Rows and roughly how far along a hidden order each lies, from 0 to 10:
In the rows, 128 means zero.
[150 153  95 107 120  59 120 134 131 115  92 159 181 152 144 118] -> 4
[133  98 165 159 144 147 128 148 170 112  50  85  86 135 130 117] -> 9
[127 118 113 127 130 220 140 154 142 108 132 138 108 107 105 111] -> 4
[117  74  97 109 119 109 128 139 122 160 168 155 142 122 134 129] -> 0
[149 141 145 127 124 140 120 105  92 106 116 121 133 130 128 151] -> 10
[165 125  79 124 149 179 132 173 115  93 122 113 103 105 100 107] -> 5
[198 137  97 131 116  89 117 141  87  66  94 121 135 126 118 137] -> 10
[154 125  82 118  99  23 119 162 133 103  92 185 176 146 135 111] -> 3
[104  72  83 131 112 105 122 171 198 132 149 125 131 135 119 112] -> 0
[188 214 117 139 127  99 131 137  86  80  81  95 125 123 130 117] -> 10
[175 139  74 158 149 112 127 143 130  95  97  83 106  96 108 117] -> 8
[124  98 116 137 142 180 134 170 125 130 112  94  94 117 101 113] -> 6
[119  67  70 116 120  85 128 149 156 156 132 158 126 125 139 117] -> 0
[123  90  89 130 134  90 144 192 170 113  76 144 134 124 104 101] -> 2
[144 151 154 145 141  98 126 162 133  83  67  84 102 127 124 120] -> 10
[115  84  89 123 133 122 125 162 204 133 134 119 124 140 122 110] -> 0
[140 115 105 124 142 209 144 156 160 101 100 140 102 115 111 103] -> 4
[153  87  44 122 133  79 122 195 193  98 114 117 136 133 115  99] -> 0
[161  95 121 162 161 149 133 139 192 106  25  82  84 134 133 112] -> 8
[164 106  76 108 118  72 127 136 139 105 149 205 146 143 122 122] -> 1
[182 116  86 141 119  27 115 129  93  89 110 138 125 142 165 129] -> 7
[190 155 100 123 138 106 119 118  92  78  94 121 132 127 132 143] -> 10
[150 144  96 115 118  40 117 138 132  98  97 126 176 158 139 120] -> 5
[157 180 116 124 142 111 117  83  70 110 145 129 136 113 160 154] -> 9
[155 109 108 134 108  32 115 126 109  92 121 124 142 164 146 129] -> 6
[187 156  77 132 138  71 115 123  88  78 101 126 136 120 152 140] -> 9
[ 74  63 127 115 113 139 130 124 140 197 174 155 130 126 140 134] -> 0
[111 102 162 146 112  96 119  93  96 149 143 134 121 147 171 147] -> 8
